Both labels of each row:
[  5  -6  -1 -10   3 -13  -5  -2   7   1   4  12   7 -24   2 -14  -5  -7
  -1  -1  -5  -3  -5   5 -11 -11   2   1  -4   6  -1  -2   1  -7 -18  -8
   0   2   9   9  -7  19   1   5   4   3 -11   7  13   0  -9   3  -1  -6
  -2   2   1  -3   7  -4  -1  -3   0  -6   1   0  -7   3  -6  -2   4  -4
   2 -11  -4 -17  -2   6   1  -8  -3   9   5   2  -2   0   8   0  -2 -13
  -4  -1  15   2   2   3 -14  -5  -5 -12  -1   2  -6  -1  14 -15   5   1
   2  -2  -1  -3   4   5  -3   1  -8 -10  -9  -2  -3   3  -1   5  -4   4
  -3   4  -4  -3   4  -7   0  -2   1  -9 -16  10  -8   6  -3   4   2   5
   0  -5  -1  -7  12   3   1   7  -4  17  -2   4  -3   3   0   3   6   5
  -5   1   1  -2  -1  -9  -9   2   0  -5  -7   1   4   6  -4  -1   8  -1
   1 -17 -28   3 -17  -1   8   1   7   3   2  -5  10  -1 -10   0  -1   2
  -4  -5  12   3  -2   0   3  -2 -27  10 -15  -7  17  -7  -2  -4  15] : HP, RC
[  4  -3   0   1   7   3  -4  -2  -3   3  -1  17   5 -14   0  -8  -7  -5
  -1   3   1 -12   0  15  10  -8   3   1   0  -1  -3   4   1  -5 -15  -3
   0   0   7  10  -7  15   9   2  13   9   1   4  11   5  -6   3   0  11
 -11  -4   1  -4  20   1   8   5  -2  -3  -1   3  -7  -1  -9 -14   1  -9
  -2  -4  -3 -26   2   4   3  -4   1  18   4  -2  -2   4  -1   2  -2  -9
   0   0  13  -1  -1   6 -10  -7  -8  -7   4  -2  -4   3  11  -3   0   8
  10  -3  -1  -4   6  -1  -3   3  -5   6  13 -22  -3   3   1   3   2   4
  -3   3   1   0   0 -16  -6  -2   8   4 -10  -1   0   4  -4  -5   7   7
   8  -3 -15  13  20  -3   0   5  -1   3   5   7   1 -12   4   2   0   0
  -5   2  -3  -4   1 -13 -10   3  10   0  -5   1 -10  12   4  -5   6  -4
  -2 -13 -22  -1  -5   1   9   1  -4   3   6  -9   7  -1  -3  -1   1   2
   0  -1  -2   3   1 -11   0  -1  -9   6  -4  -2  16  -1  -1  -4  12] : HP, RC
[ -2  -4  -4   3  -9  22   6  -7 -10  -2   4   5   7  -3  -2  11   2   4
  -3  -6  -5  -2 -10   7  29  -5   2  -5   2 -10   8  -1  -5  -6   1  -7
  -4  -3  11  -4  -2  -7  -8  11   1   9   0  -2   3  -6  -5   5  10  -1
  -7  -4   2   2  16   0   5  15   0   3   0  -1  -8  -2   1 -10   2   2
  -2  -6  -1  -7  -3   1   8 -15  14   1  10  -2  -1  11   6   1  -1 -16
  -9   8  -4  -2   3  -8   5  -3  -3   2  -1  -2  -9   7   3  12   2   6
   4   3  -5  -4  27  -9   2  -4  -2  -2   2 -20   4   0  -5  14  -1  -2
  -3   2   3   0 -19  -7 -10  -6   9   8  -3  -2   7  -2   6  -8  -2  13
  11   2  -1   5   4  -2   0   2  -2  -6   8  10   6  -5   8   8 -19   0
  -3   8  -1  -4  -2  -4  -1   1  20  -1 -18   0   6  11   0 -11   1  -5
   2  -4  -1   0  -5   2  -5  -1 -16  -1   0  -2   2   9   1  -5   0  -4
   2  -2  -4   7   4 -10   0  -2  23  -1   1  -5  29  -5  -9  -4  -1] : BQ, RC
[  7 -16   8   0   1   2   5   1 -28   1   6   8 -10  -7   5  13  -8 -11
   1   2   0  -7   1   0  31  -1  -1   0  -4  -7   2   6  -2  -2  -1  -7
   0  -6   2   9  -5 -18 -16   8  13  -9   5  -1  25  -2   0  -5 -11  14
  -1  -1  -2   7  -1  -1  -9 -13   1  -2  -1   2  24   2  -2  -1  -1   1
  -7   7  -1 -42 -12   2   1 -14   2  -7  12  -7   1  12   2  -1   2  -7
   3  -2   0   0   4   8 -23   0  -7 -14  -6   8  15   3   2   2   1   0
 -12   0  -3   9  14 -11  -3   3  -2  -9  -7  28  -6   1   0   6   3  -3
   2 -14  -1  -2   6  -8   6   4   8  -9   2   5   3  -1   5 -16  -7  17
  17   8  -3  17  -4  -6  -4  -4  -9  -9  -1   8  -1  -4   5  -4 -11 -15
   1 -13   7   7  -2  -5  11  -4   1  -1  -1   7  15   6  -4  13   6   6
   9 -26  15  -7  -1   0   7   8  -5  -4  -6   6   0   2   6   1  -4  -2
  -4  -4  -9   1  -5 -22  -1  -8  42   3  -2  -5   4   2   2  -4   9] : Nz, RC
[  5  -2  -7 -10 -10  10   3  -5   7  -1   1  11   6 -16  -2  -2  -1  -4
   1   1  -4  -9  -6  10   8  -9  -1   1   1  -3   3   5   1  -4 -19 -12
   0   0   2   8  -1  15   0  13   7   1  -1   2   9   3   2   2  -1  13
  -3   3   2   4  11  -5   8   6   3   2   2   0 -11   1  -6   3   3  -2
   1 -13   0 -14  -5   9   1  -7   6  17  13   6  -1  -2   5   0  -3 -27
  -9   1  21   2   7  -3  -6  -1  -3 -10  -1  -2  -8   2   9 -13   7   6
   3   5  -2   0  14   0   1   3  -5 -14  -9  -2  -1   5  -1   4 -11  -3
   1   4   0   5   8 -17  -7  -2  11   4  -4   5   4  -1   4   3  -4   5
   9   2  -4   7  14  -2  -4   2  -7   3   3   5   3   4   5   5  -5  -1
  -9  -1   0   2   1   0  17  -1  18  -5 -17   5   3   5  -1  -9  -5   1
   4  -7  -9   3 -12   1   3   4  -4   0  13   0   4  -3  -3  -4  -2  -2
  -4  -5   0   1  -9 -14  -2  -2  16  11 -15 -11  32  -5  -1  -4  -1] : HP, CM
[  7  -1  -5 -16  -9   2   1  -1  -4  -6   6  18  -3 -19   1  -4  -4 -10
  -5   4   4  -3  -2   5   7 -11   3   1  -4  -3   4   1   2  -9 -12 -13
  -3   2  11  15   9  13   1  12   9   0  -3   2  21   1  -7   5   0   6
 -18  -5   3   9  20  -1   8  -9   2  -1   3  -4 -23  -3   0 -15   2  -4
  -1 -12  -6 -24 -11   2   2  -7   9  10  13   9   1   4   7  -4  -1 -22
  -8   4  24  -4  10   1 -11  -2  -7 -11  -3   5  -1   5  13 -10  -2   5
  12   1  -1  -7  16  -1  -1   2  -6 -17 -10   4  -2   4  -4   3  -4  -1
  -1   2  -1  -2   2 -14  -5   1  14  -9 -13   4  -3  -2   2  -2   0  13
   7  -2  -1   2  22  -2   0  -2  -5   9  -3  10  -2  -3   4  -2  -4  -2
  -7  -1   2   1  -2 -11  13   0   8  -4 -21   3  12  13   0   0  -2  -6
   9 -23 -15  -3 -10   2   4   6  -2   3   1   2   6  -3  -2  -6   2   1
  -5 -17   3   1  -2 -10   1  -6  -3   6 -14  -8  28   0  -8  -5   7] : HP, CM
[ -5  -6   2  12   0   2   0   4 -14   1  -1   7   3   6   2   7   2  -2
   3   0   0  -1  -2   3  21   0   2   1  -1  -4  -5  -7  -4  -6  -1   2
  -5  -1   2   4 -23 -10  -5   6   3   4   3   0   7  -6   3   4   2   5
  -5  -2  -1   1   2  -3  -2   3   1   1  -2   0  13   0  -2  -9  -4   1
  -2   7   1  -1   0   0   6 -10   6  -8  -4  -2   1   9   8   2  -4   5
   3  -3  -6  -2  -3   0  -2  -2  -4   7  -5  -1   0   1   5  -2  -3   4
  -1  -2   3  -6  14 -18  -2  -1   1   2  12  -1  -1   5   1   7   1   2
   0   2   6  -8  -6   0  -1   0   2   1   1  -5   8   2   4 -11   2   3
  22  -3   1   5   0  -1   1   0   1  -5   1  -1   1 -10   4   0 -15  -6
   0   8   1   2  -3   2 -19   3   8  -2   5  -3  -6   7   1  -4   2   7
   3  -6  -1  -3   0   4   3   1  -9  -4  -1  -6   2  11   5   2   3   6
   1   3  -3   2   3  -9   2   3  20  -5   6  -2   6  -2  -3   0  -2] : BQ, RC
[ -1   1   7 -13  14 -18   0  -1  -3   2  -2  11   6 -21  -1  -7  -7  -7
   6   1   2  -8 -19  -1 -11 -14   4   0  -2  13   0  -3   0  -3 -20  -5
   2   1  15  24 -14  19  12   6   6  -1  -4   8  19   2 -12  -2  -4  -4
  -8  -2   2  -1  15   0   0 -12  -6  -7   1  -1  10  -1 -12 -11   4 -10
   0  -3 -10 -13  -2   6 -12  -1  -1   7  -7   0   0   3   0   3   1 -10
   2  -9   8   2   2   6 -12  -8  -8 -14  -2   5  -7  -2  18 -10  -6   8
 -11  -8  -1   1   8   2   0   8  -8  -2   2 -15  -7  -1  -3  10   5   1
  -3   5  -2 -10   3 -15   6  -2  14  -4  -9  11 -12   9 -11  11  20   7
   7  -1  -4  -3   0   0   1  10  -3  16 -10  -2  -3  -2   2  -2   0   7
   1  -1   2  -3   0  -7 -14   4   4   1   2   8  -8   8  11  -2   3   3
  -2 -26 -29  -2  -1   3   6   1   5   6   9  -4   6   9  -2   3   5   0
  -3   0   4   0  -5  -7   6  -2 -30   9 -14  -4  18 -10   4  -9  13] : HP, CM
[  3   0   2 -19  -1  -4   2  -4   6  -5   0   3  -1 -24   1   0  -3  -8
   5  -3  -3  -8   0   3  -9  -9   3  -2  -2   5  -3   2   0  -3 -14 -10
   0  -1   9  18   2  17   1   9   8  -1  -5   6  15   6  -4  -1 -11  -1
   0   1   4   0  18  -4   5  -5  -2  -5   0   1  -1  -2  -5  -1   7  -2
  -4 -12  -2  -8  -3  11  -5  -7   0   6   6   2  -1  -2   0  -5   0 -20
  -5   1  13   4   7   9 -10  -5  -3 -11  -4   7  -7  -2  13 -14   3   5
  -6   0   1  -1   6   0  -4   4  -8 -12 -12  -3  -3  -7  -3   8  -5  -4
   0   2  -3   1   7 -13   0   1  11  -6 -10  11  -6   3  -4  12   7   6
   8   3  -9   8   7   0  -3   1  -7  12   2   4   1   8   3   0   2   4
  -5  -5   0   1   0  -3  10  -4   8  -2 -12   8   8   2   3   2  -4  -1
   0 -14 -19   2  -9   1   3   0   2   4   1   2  -1  -1  -8  -3  -1  -2
  -5 -10   4   1  -7  -3  -1  -8  -7  13 -20  -1  18  -7   2  -7  11] : HP, CM
[ -1  -2   1  13  -8  12   2   2 -13  -1  -2  -2   4   8  -1  11   5   1
  -1  -1   0  -3  -7   5  19   1   0   0   1  -3   0   5   0  -3   6   1
  -1   2  -3   0   4  -8  -3   3   2   1   8  -2   4  -2   5   8   0  13
   0  -4   0   5   0   0   4   5   2   4   0  -2   2   3   5 -12  -6  -3
  -2   7   3   0  -4  -2   5  -1  10  -7  -2   1  -1   2   6   1   0   2
  -1  -2  -5  -1  -2  -1  12   2  -4   1   0   2   4   3  -4   1  -4   6
   6   0   3  -3   8 -12  -4  -4  -2   3   6  -8   3   5  -1  -2   2   5
  -3  -7   7  -3  -3  -2  -2  -7   0  11   7 -12   6  -3   4 -12  -4  -1
   8   0  -1   8   1  -1   1  -1  10  -8   8   2   3  -6  -1   2 -14  -7
   2   1   0   2  -1   4   7   2   2  -3  -3  -6  -6   5   8   3   1 -11
   1   1   5  -7   4  -3  -4   2  -7  -4  -1   1   1   1   4  -1   0   1
  -1   4  -5   1   4 -11   0   0  21 -10   7   1   1   5  -4   1  -4] : BQ, CM
[  4  -7   1   2   6  -3  -2  -2  15  -4  -5   4  -3   4  -3  -9  -8  -5
   2   2  -5  -3   3  -2   0  -8   0   2   4   1  -3  -3  -2   5 -13  -2
   3   0   3   7 -21   7   6   2  -1  -1  -2   5   1  -3  -3   3   1   7
  -3  -3   2   0  10   4   1   0  -2  -3  -2   1  11   0 -17 -12   2  -3
  -1  -5  -3  -8   9  -3  -4   0  -4  12  -1   2   1  10   1   6   0   3
   3  -7   7  -1   2   1 -18  -7  -2   0   0  -3  -7  -3   6  -7  -2   5
  -2   2   3  -2  -4   4  -1   5  -5   1   4   5  -4   1   4   2   1   2
  -1   7   0   0   3  -8  -2   3   4  -7   0   0  -4   3   0   3   4   7
   8  -2  -3   4   8  -1   0   2   1   3   0  -5   2  -5   2  -1   2   4
  -8  -1   2  -1   1   0  -8   1   7  16   4   4 -12   6   4  -2   2   1
  -3  -9 -17  -3   3   6  12  -5  -1   4   7 -10  -2  -1   0  -2   0   1
  -1  -3   0   3  -4  -4  -2   2 -13  10  -9  -1   8   3   8   3  -2] : QL, RC
[ -1  -6   4  -3  17 -23  -8   0  14  -4   4  11   0 -23   4 -19  -7  -7
   3   2  -5   2   3   0 -17  -4   0   3  -6   2  -6  -5  -2   0 -25   1
   3  -5   1  10 -33  22   6  -6  -1   0   4   9   6   3 -13   3   1  -7
  -3  -1  -4 -10  16  -2  -5  -7  -2  -5  -2   3   6   1 -13   3   6  -7
   4  -4   3 -28  12   1  -2  -6  -6  15   1  -5  -3   7   8   6  -1  -2
   1   0  14   1   2   5 -31  -7  -6  -5  -4  -5 -11   1  19  -3  -4  -6
  -5  -5  -5  -2   3   9   3   0  -4   0   8  -3  10  -6   1   3  -5   1
   0  -2   0  -7  -3  -6  -1  -2  -1 -24 -15  14 -16   1  -3   3   3   4
 -10   1  -5  -4  11  -4   3   8  -3  10  -8 -13  -7  -8   4  -5  10  11
  -7   0  -2  -2   3  -4 -32   0   2  -2  12   4   2   9  -5 -10   2   8
   5 -15 -29   1  -6   0  13  -6  10   9   3 -13   8   4 -11   1   1   2
   1  -6  14   3  -8  -8   3   5 -40   8 -11  -5   8  -9   8   0  12] : HP, RC
